Vini: [ -8   2   2   7  -2   2  -4   3   7 -43   5  -3  -5 -12  -5  -6   7 -18
 -18  -1   5  -2]
loka: [21 -5  4 12  3 18 -1 -6 -3 -9 -6  2  8 14 13 -6  1  3 -5  1  2 -3]
Piguz: [  0   1   7 -13   1  13  -7   7  -3  16 -54  -4  -2  16   5  -3  16 -33
  -4  -2  -4   4]
takuv: [-34   6  12   2  -1  16   6  -1 -14  -4 -13  -3   0  -1 -12   1   4  15
   7  -2   1   2]
Sif: [-10   0 -14   4   0  18   5  -8   3  -6  23  -2  21   3  -3   3   2   4
  15  -1   0   4]
ref: [ 11  -1   0   5   0  18  -1  -9  -5  10   3  -3 -16  11 -10  10   7   1
  -8   0   6   1]
Pado: [ -4   3  -5   5  -2  -1  -4   3   8  -8 -11  -1 -10 -21   1  -6   5 -14
 -10   2   3  -1]
tak: [  3   0  -1  -7  -4   3  -2   3   9 -10  -5  -3  -5  -8   0  -3  10 -15
  -7   0  -1  -2]
reki: [-10   0 -15   4   1   6   1   0  -3 -25  22  -1   8  13  -7   2   1   2
  -2  -3   2   0]
fev: [ -4   1   5  -3   0 -34  -1  11   4  -9  -4   5   2 -15   9  -9 -11   2
   0   1  -4  -5]
nomaf: [-4  0  4 -1  0 -4  3  0 17 -7  6  1 -7 -3 -2  2  7 -9  3  0  2  0]
rest: [ 8 13] | [-7  2  1  2 -2 -3  2  0]
rest: [-10   0 -14   4] | [ 0 18  5 -8  3 -6 23 -2 21  3 -3  3  2  4 15 -1  0  4]

Lutar: [ 18 -21   2  -7  -1  20 -15  18  -4 -54  27   3]
firo: [  0  15  -6  -9 -10 -13  18 -22   1  14  -9  -4]
Bire: [  4  28 -14   3 -19   5   6   7  -4   2 -20   2]
kezuk: [  7  10 -22   9  -3   5   6   7   1  13   6 -15]
famig: [  9 -12 -33  20  17 -25  11 -11  10   3  22  -6]
gofor: [-10 -11   3  17  -6 -16 -14 -14 -14 -16 -13 -18]
leret: [ -7  -3  34 -30 -21 -32  40 -27  -5 -19 -24  34]
tonev: [ -9  17 -13  -7 -13 -14 -14  18  -4 -54 -19  -4]
kuv: [ -7  30 -25   3  -6 -16   9 -10  14  31 -20  -1]
zam: [ 10 -17 -48  21  30 -38  15 -26  19  13  39 -19]
Kuros: [  1  -1  21  -1 -13  13  -7   5  -8  -3 -11   5]
rest: [-27  -5 -19 -24] | [34]
rest: [ -7 -13 -14 -14] | [ 18  -4 -54 -19  -4]
rest: [ 5  6  7  1 13] | [  6 -15]
rest: [-15  18  -4 -54] | [27  3]
rest: [ 1 14] | [-9 -4]

Vop: [-23 -55 -14 -40  24  25  -7 -38  18  -3  25 -10 -13 -48 -14 -40 -28 -34
  23  16 -35]
nuri: [ -6 -12  -9 -14   3   2  -6  -8  11   2   2   5 -16 -15  -4  -6 -10 -11
  -2  21 -11]
zop: [-30 -60  -4 -48  42   9  -6 -38  21  -7   7  -6 -18 -52   1 -36 -30 -48
  18  23 -16]
tif: [ 24  15   7  11 -44  -3  16  33  11   2  -7  14  23  23  27  11  28  39
  -1  11  33]
logek: [ 20   4  22  16 -22   5  29  18  10   2 -11  19  34   6  41   7  44  11
  25  -9  46]
gima: [-32 -63 -24 -49  40  24 -17 -54   6  -2  29 -15 -27 -50 -30 -34 -45 -50
  26   2 -48]
Vif: [  9  15   7  12 -21   2  -3   8  -3   2  -3  -7   2  16   0  13  18  15
  -1 -13   0]
gozut: [ 44  52  19  47 -29 -23  15  46 -15   3 -34  19  25  54  19  44  43  51
 -27 -11  30]
rest: [54 19 44 43 51] | [-27 -11  30]
rest: [ 2 -6] | [ -8  11   2   2   5 -16 -15  -4  -6 -10 -11  -2  21 -11]
rest: [15  7 12] | [-21   2  -3   8  -3   2  -3  -7   2  16   0  13  18  15  -1 -13   0]

bel: [ -2  -2  -8   4 -25  40   7  32 -30  -2 -12]
Zag: [ 11   3  -3  34   1  -6  16  -6 -30 -17  27]
Fef: [  3   1  -1 -13 -25  40   7  -9 -30  -2 -12]
fuda: [ -2  -2  -8   4 -15 -12   5  -8 -30  -2 -12]
Nudog: [ -2  -1   1  -3 -26  -9  13  -7 -30  38 -12]
rest: [-13 -25  40] | [  7  -9 -30  -2 -12]
rest: [-1  1] | [ -3 -26  -9  13  -7 -30  38 -12]
rest: [-25  40   7  -9] | [-30  -2 -12]
rest: [ -3 -26] | [ -9  13  -7 -30  38 -12]
rest: [11  3 -3 34  1] | [ -6  16  -6 -30 -17  27]
rest: [ -8 -30] | [ -2 -12]
rest: [ -7 -30] | [ 38 -12]

susug: [-22   3 -38  21  -2  18  41  63  19  29 -16  -4]
Nuz: [ 34   2 -14  20  -3   6  37  -2  15 -49  -4   7]
foniv: [34  1 14 -2 -3 18 41 63 19 28 18  7]
rest: [21 -2 18 41] | [ 63  19  29 -16  -4]
rest: [34  2] | [-14  20  -3   6  37  -2  15 -49  -4   7]
rest: [19 28 18] | [7]
rest: [-3 18 41 63] | [19 28 18  7]
rest: [18 41 63 19 29] | [-16  -4]

bokan: [ 37 -37 -10 -26   4 -26  14 -50 -18  42 -49  29   9]
Sevi: [-32 -41  26  -7  40 -43  15  50 -30 -22  30   9  -8]
Tizal: [-46  46 -43  42 -27  -3 -10 -22  47 -48  28   9  21]
nogob: [ 37 -37 -10 -26   4 -26  14 -50 -18  42 -41 -16  27]
lubaz: [-46  46  34  42 -27  -3 -10 -22  47 -48  28   9  21]
mose: [-15  35 -36  46  48 -33 -17  13 -40  28 -49  28 -50]
rest: [ 46 -43  42] | [-27  -3 -10 -22  47 -48  28   9  21]
rest: [ -7  40 -43  15  50] | [-30 -22  30   9  -8]
rest: [-36  46] | [ 48 -33 -17  13 -40  28 -49  28 -50]
rest: [-49  29] | [9]

